Each row is followed by its class number.
[-24  -1   7 -13 -24 -21 -31   4  23  37   6 -13 -15 -40 -27   2  -1   2
  -7   0  -3 -10  17 -17  -1   0 -33  -5   3 -19 -14  36  -8   7 -32  15] | 2
[-21 -44  10 -11  61  61  27   9  -1 -61  -2  -1  29   9  -5  16 -38 -18
  32 -32   8   5 -49 -18  -4  25 -10  11 -14  19  18  12 -14  -3  40 -10] | 3
[-30  -5   4  -9 -20 -22 -34   9  18  29  14 -21 -16 -31 -25  -4 -12   5
  -9  -6   2 -10  19 -18  -3   3 -43  -3   7 -20 -14  21 -10   6 -42  21] | 0
[-16   2   7 -16 -24 -25 -33   5  20  36   2 -15 -18 -35 -22   6 -11   0
  -6   0  -3 -10  16 -18   1  -8 -30  -4  -3 -16 -12  40 -11  10 -34  10] | 2
[-27  14   0 -14 -23 -16 -30   8  24  35  10 -15 -15 -43 -16  -2 -10   8
 -13  -3  -3 -13  20 -19  -6   1 -39   1   3 -15 -16  31 -11  17 -30  21] | 5
[  19  -20   -8   -2   14   72   22   50    5  -65   16    9   36  -20
   35   -1   26  -27   28   10  -21  -21   13   38   46   -1   10   27
   20   32  -13 -104  -34   15   -2   23] | 4
[-24  -4   9  -9 -20 -13 -37  13  11  39   3 -12 -13 -36 -25  -7 -11   1
 -14  -8  -3  -6  22 -16   5   3 -40  -6   1 -20 -12  30 -14  17 -37  18] | 8
[  0  25  53   6  57  40  -4   9 -15 -59   3   2  18  31 -11  54 -16  15
 -12 -10   6  17 -14 -22 -20  16  15  14 -28  20 -20 -28   8  21  28   2] | 0
[-18 -32  -4   5 -16  12  29   2 -20 -18  14  10 -17 -18 -22 -24   0   5
 -23  22  17 -10  14  -3 -16  14  45 -14   8  27  37  -5   0  13  41  20] | 1
[-16  -8   5  -9 -23 -21 -35  12  24  30   7 -15 -21 -40 -26   1 -10  -2
 -14   2   1  -7  17 -22   3  -3 -38 -11   2 -17  -9  39 -13   9 -29  11] | 2
[-25 -21  -6  -3  -1   4  29   6 -17  -3  22   9 -13 -27 -12 -29  -7  -1
 -23  22  19 -15  16  -1  -8   6  42   0  -9   5  52 -11   5  13  29  26] | 1
[-40 -34  -6 -10  -4   9  33   6 -21 -18  28  11 -18 -17  -4 -32   5  -4
 -27  14  25  -8  18 -15 -14  13  39 -20  -2   5  44  -7   1  -2  21  28] | 4
[-64  -8   6   3  77  56  56  44   9 -21 -11  -5  47 -23   3  25 -18  12
 -18  16 -20  -8 -54  54  -9  34  14  67   8  -1   2 -63  -2   5  25  25] | 6
[-14  -6  13 -11 -12 -16 -32  14  15  40  10 -16 -19 -46 -32  -9 -11   1
 -11  -7  -2 -17  28 -12  -7  -7 -37   1   1 -19  -6  27 -13  14 -32  15] | 1
[-14  -7   7  -7 -21 -17 -32  18  20  41   3 -15 -20 -46 -27  -2 -14   0
 -12 -11   9  -9  22 -26   3  -6 -50 -14   5 -16  -6  39 -11   5 -33   8] | 3
[-30  -6   9  14  48  59  33  70  -7 -90  -5  -8  40   4  -3  33   0   7
  -3  10  -6   2 -11  29  28  27   3  21   7  45 -20 -39 -11  11  47   1] | 3
[-33 -10  13 -14 -29 -24 -32   1  17  33   9 -19 -18 -38 -24   8  -5   5
   1   5   2 -13  22 -19  -4   7 -32   2   7 -20 -17  33 -13  12 -33  15] | 2
[ -4 -38  11  -5  69  53  17   6 -13 -57  35   1  34 -22  33 -13  25 -17
  19 -16 -33 -35  24  27  44  20   5  -4 -29  20  55 -91 -11 -28 -13  26] | 8
[-47 -51  30   4  62  26   7  27  -6 -26   5 -12  30 -21   8  33   5 -26
 -24  13  19  -7  -2  17   3  10  48  44 -10  -5   7 -27  -2  -9  26  -3] | 1
[-51 -46  35  30  25  42   1  23  -7  -5  -7  -6  29 -24   9  65 -18 -16
   5  18  26  -1 -19 -39 -23  35  18  74  22  -5 -21 -18 -20  39  37  -1] | 7
[-25 -17   0  -6 -13 -18 -38   7  26  33  10 -22 -21 -34 -23   5 -16   6
  -9 -11  -1  -4  10 -25  -1   6 -45  -1   6 -19 -15  37  -6  10 -36  14] | 0
[-21 -29  -6  -5 -15  11  31  17 -20 -12  13   9 -17 -26 -12 -22   4  -2
 -25  13  11 -12  24   5  -2  13  49  -1 -12   6  53 -13  -7  18  23  26] | 4
[-25 -49 -11  34  54  28 -12  23 -27 -50   3 -24  35 -22  20  29 -21 -14
   2 -43   8   5  -1 -17  50  29  -4  37 -26  52   9 -75 -18   0   5  -7] | 0
[-23 -23 -10   7 -12  -1  20 -22 -30  23  27  13 -21 -28 -21 -16  -2  17
 -29  15  23  -7   3 -19 -31  13  49  -8   9  23  42   1   8  13  27  26] | 1
[-29  -2   2 -16 -13 -14 -36  14  20  33   9 -15  -9 -34 -20  -1 -14   4
 -14  -6  -9 -12  18 -18   4   6 -33   5  -1 -28 -12  33 -14   9 -33  16] | 5
[-24 -48   2  15  49  42  14  29 -26  17 -14   9  48  -6  12 -13  16 -30
 -12 -14 -10 -21   7  47  32  25   9  35 -10  10  18 -44 -12 -14 -10   0] | 6
[-47 -32 -26   9  30  49  25  35 -22 -68  45  -1  43 -32   1 -10  22   0
   3  -3   1  -5  33  38  44  54  26  23 -17  56  29 -59 -16  36  26  24] | 3
[-32 -38   6   9  36  12  13  53  14 -38   4  -9   0 -29  52   7 -26 -25
 -26 -36  -1  -5 -11  19   3  18  28 -22 -34 -21  35  23 -34   7  12 -10] | 8
[-16 -35   0  -9  -2  13  56   8 -15 -18   3   7 -17 -20 -14 -32 -15   0
 -16  28  14 -17  21  -9 -12   2  38   3  -5  13  41 -11  -2   0  45  23] | 6
[-30 -30  -9   0  -5   8  31  10 -18 -10  20   5  -8 -34  -9 -37   4  -3
 -32  12  10 -13   7  11 -12   8  27  -8  13   8  41  -5   2  15  26  26] | 5
[-24 -10   5  -5 -24 -24 -33   5  24  37   0 -22 -20 -34 -20   6 -16   6
  -8  -7  -3  -7   9 -19  -4   7 -42   0   9 -20 -18  36 -11   5 -35  14] | 0
[-26 -71  19   6  16  50   1  42 -44 -72   7   1  59 -20  21  23  27 -48
  -4 -20 -12 -23   3  42  43  34  69  13  32  70 -17 -44 -36  12  17 -17] | 2
[-21 -58   4   1 -16  13  36  -2 -15 -15  26  11 -17 -31  -4 -36  21  -9
 -17  20  25 -27  22  -4 -14  16  45 -35  -5   2  59 -15   2  -9  28  22] | 2
[-30 -45   0 -18   3   4  41  -7 -31   4  26  15 -13 -32 -19 -25  11  -4
 -22  12  18 -12  14  10 -23  14  43  -5   7  -1  52  -3   3 -12  18  19] | 4
[-23 -27   2 -10   4   6  29  -2 -26 -19  24   8 -14 -27 -23 -26  -6  -3
 -36  12  19  -7  14 -10 -16   6  35 -16  -7   9  56   3   5   2  30  18] | 5
[ -8 -60  31  38  65  46 -18  22 -35 -51  37  11  38 -19  25  13 -21 -54
 -17 -26  14 -16 -15 -44   9  35  10  -7  13  29  40 -30 -21  11  14   2] | 0
[-48 -12   0  21   6  44  -5  51 -27 -13   6   0  52 -15  -1  25  -1  17
  -6  -5  -5 -16 -16  46  33  66  14  57  34  39 -39 -70  -9  56   7  26] | 0
[-17  22  -4 -15  20  33   9  53   8 -51  16  -2  57   5  25 -38  11  -7
 -46   1 -16  -8 -49  63  43  32  15 -11 -13  18 -24 -64  15  23  31   3] | 2
[-15   1  -1  -7 -16 -16 -32  14  26  44   0 -17 -17 -35 -24   7 -16   5
 -14  -5  -6 -10  22 -16   8  -1 -41   9  13 -13 -13  23  -8  10 -33  12] | 6
[-25  -2  12  -9 -16 -12 -33   6  17  38  -4 -14 -16 -36 -26   3 -13   6
  -6  -8  -2  -4  20 -26  -5   1 -36   0  -7 -24 -14  29 -10  18 -35  17] | 8
[-25 -35  -5  -3 -17  -7  36 -10 -22   2  21   6 -15 -37  -6 -33  10  -7
 -17  20  14 -16  14   7  -8   6  38 -13  -1   6  54  -8  -4  -2  17  26] | 2
[-29 -17  -5  -6  -7   6  35   2 -19 -20  12   3 -12 -20  -4 -21  -8  -3
 -22   6  13  -5  11  -3  -9   6  43  -7  -7   5  43 -11  -7  13  14  20] | 7
[-23  -5   3 -11 -24 -15 -29  15  15  46   6 -10 -14 -43 -24  -7  -6  -5
  -5  -3   0 -16  15 -13   2  -5 -39  -3   4 -23  -8  32 -12  13 -42  15] | 2
[-27 -10  10  -9 -20  -9 -34  13  13  35  -4 -15 -14 -37 -22  -2 -17   3
 -10 -13  -8  -5   8 -23   3   5 -38  -3   3 -19 -12  23 -13  17 -33  12] | 8
[ -5 -50   8  19  37  50  14  45  -5 -32 -10   6  44   3   4  16   1 -33
   6  38   6 -19  -7  -1   7 -27  44  53  -8  -1   8 -89  -8  16  27  -1] | 2
[-27 -11  23   8  58  39   3  57 -22 -60  43   6  32  -5  41  12  27 -33
 -16   2   1   7  11  13  54  13  15  17   4   5  -8 -31  -9   9  11  10] | 2
[-20 -40  14  -7  56  73   9  32 -26 -54  44  16  47  23  15 -13  -6 -32
  31 -35  -5 -33  12 -10  32  26  19  24  -8   9  42 -76 -27  -1  20  22] | 6
[-21 -33  -8   4  -6   7  35  -5 -10  -3  22  10 -17 -29   0 -22  -2  10
  -8  23  12 -18  20 -10 -16  18  39  -1  -3  16  38  -9  -6   1  37  29] | 1
[-45 -47  -1  -1   2   3  26 -28 -25 -11  39  -2 -16 -21  -6 -22  -8  13
 -28  13  22  -5  -6 -26 -35  22  35  -9   5  22  39 -23   9   4  26  28] | 0
[-21  -5  14  -6 -18 -16 -33  15  12  41  -4 -14 -13 -43 -21  -2 -10   0
 -15  -8  -9  -9  21 -14   3   0 -31  -4  -2 -25  -9  30 -16  14 -39  16] | 8
[-47 -48  32 -16  54  65   6  -2  -2 -73  -4 -16  61  13  35   8  30 -40
  -2  23 -13 -24 -12  29  45  36  20  21  -5  44 -23 -58   1 -24  -9  21] | 0
[-16  14  80  17  84  35   1 -31  -3 -82   3 -21  41 -15 -20  57  17  -1
  -5   8   7  -4   1  -2 -14  38  -4  25   0  40 -11 -50  32  10  21  35] | 0
[-14  -6   1  -7 -12 -16 -26  19  29  39   0 -15 -20 -29 -25   2 -22   6
  -6  -5  -2 -15  28 -24  -5  -6 -41   6   5 -21 -12  29  -9  12 -26   8] | 6
[-11  -3  10 -13 -26 -21 -34   9  20  44   5 -17 -16 -43 -23  -3 -14   3
 -14  -9   4 -10  14 -23   5  -2 -39 -10   6 -18 -11  33 -12   6 -32  13] | 3
[-29 -41   3  -3 -15  11  30  -6 -33 -11   9   3 -12 -11 -18 -29  -1   4
 -18   7  12 -21   4 -12 -20   7  55 -12  -2  25  45 -20   0   4  34  16] | 1
[-47 -30 -11   5 -20   3  28  -5 -13   8  25  10 -18 -31  -3 -19   1  14
 -15  11  17 -11  17 -31 -18  24  35  -5  -2  11  29 -19   2   0  16  34] | 0
[-15  -4  -3  -3  53  51  -2  52 -22 -33  23   5  26   8  30  33 -34  -7
 -29   0  -5  -2 -30  31   5 -14   8  50  17  48  -5 -52 -23  35  35  -5] | 5
[-19 -40 -12  -8  -5  -1  36  15 -16 -24  32   8 -13 -33 -23 -29   1   6
 -16  15  12 -10  27  -4 -15  17  37 -11  -4  -2  44 -12 -11  -2  30  20] | 4
[-16 -26   5  -1   4  -3  35  -7 -14 -26  28   3 -15 -39 -20 -28   7   0
 -22  15  16 -11  15   4 -23   3  28 -30  -4   6  52 -21   4  -1  14  24] | 2
[-19  -9  13 -12 -18 -17 -28   8  19  42   8 -17 -17 -50 -29   3 -12   2
 -10   2   7 -11  21 -21  -2   0 -43  -3  10 -17  -6  40 -13   7 -32  17] | 3
[-30 -23  -7   6 -14  -7  33 -10 -31  -5  31  10 -21 -29 -16 -20   9  15
 -18   9  30  -9  24 -14 -18  17  54 -26 -14   4  52 -11   6   6  16  29] | 2
[-27  11  13 -13 -13  34 -10  58  -5 -22  -4   6  47 -30  17  33  14  -7
 -31  17 -22 -10  -9  74  57  62   7  26  40  33 -56 -15 -22  15   4  -5] | 5
[-16 -12   5 -11 -18 -15 -25  11  20  42   3 -14 -20 -37 -33   5 -19   5
  -8  -1  -2 -10  29 -22  -1   3 -34  11  12 -20 -13  31 -16   7 -29  14] | 6
[-62 -32  21 -18  26  25 -20  19 -18 -65  35 -50  29  -4  14  20   6   3
 -19 -30  -7 -29 -26  39  43  33   9  13  28  45   2 -80  -7  -7  -1  24] | 0
[-22   2   4 -16 -11 -13 -35  12  16  35   9 -18 -18 -36 -23   4  -9   3
 -12 -12   1  -5  14 -17  -4   1 -48   4   5 -16 -13  30 -10  18 -39  15] | 4
[ 16 -46   5  18 114  47  -5  -7   7  15  42  20  14 -15  15  43 -30 -18
 -13   2   6  -8  -1 -71 -23 -24  37  44 -35  -5  57 -36   1 -13  23  16] | 6
[-22 -17   5  -6 -21 -17 -38  12  17  44   6 -18 -18 -31 -20   2 -14   1
  -7  -8   0 -10  12 -18   1   3 -46   4  11 -22 -16  31 -12   9 -41  14] | 0
[-26 -37   1   3  -3   3  39   4 -37   6  30  12 -13 -43  -7 -41  -7  -6
 -23  11  22 -16  12 -14 -15   4  33 -10   9   8  59  -9  -2  18  18  30] | 3
[-36 -38  54  -2  24  52  -8  15 -24 -97 -18 -20  38  23 -18  39  -7  -8
 -24 -25 -15  13 -31   8  16  49  41  12 -11  50   1 -47 -21  10  64 -18] | 8
[ -9 -46 -15   3  -6   3  20  10  -9  -1  31  11 -18 -32   0 -31  15 -12
 -22  11  18 -11  25 -15  -4   4  27 -16   2  -2  50  -8   3  -2  24  15] | 4
[ -1 -76   9 -20  52  44  -1  62 -31 -43  18  -2  31  11   9   4 -26  -7
 -21   3 -26 -34 -11  15  45  33  74  16 -17 -11   3 -10 -42   8   0  22] | 4
[ -5  -5  83 -12  67  13  15  -9 -49 -20  26 -12  26 -19 -13  20  -7   8
 -20 -24 -11  -4 -32  -7 -18  11  38  36   9  -5   7 -26   9  23  36  25] | 3
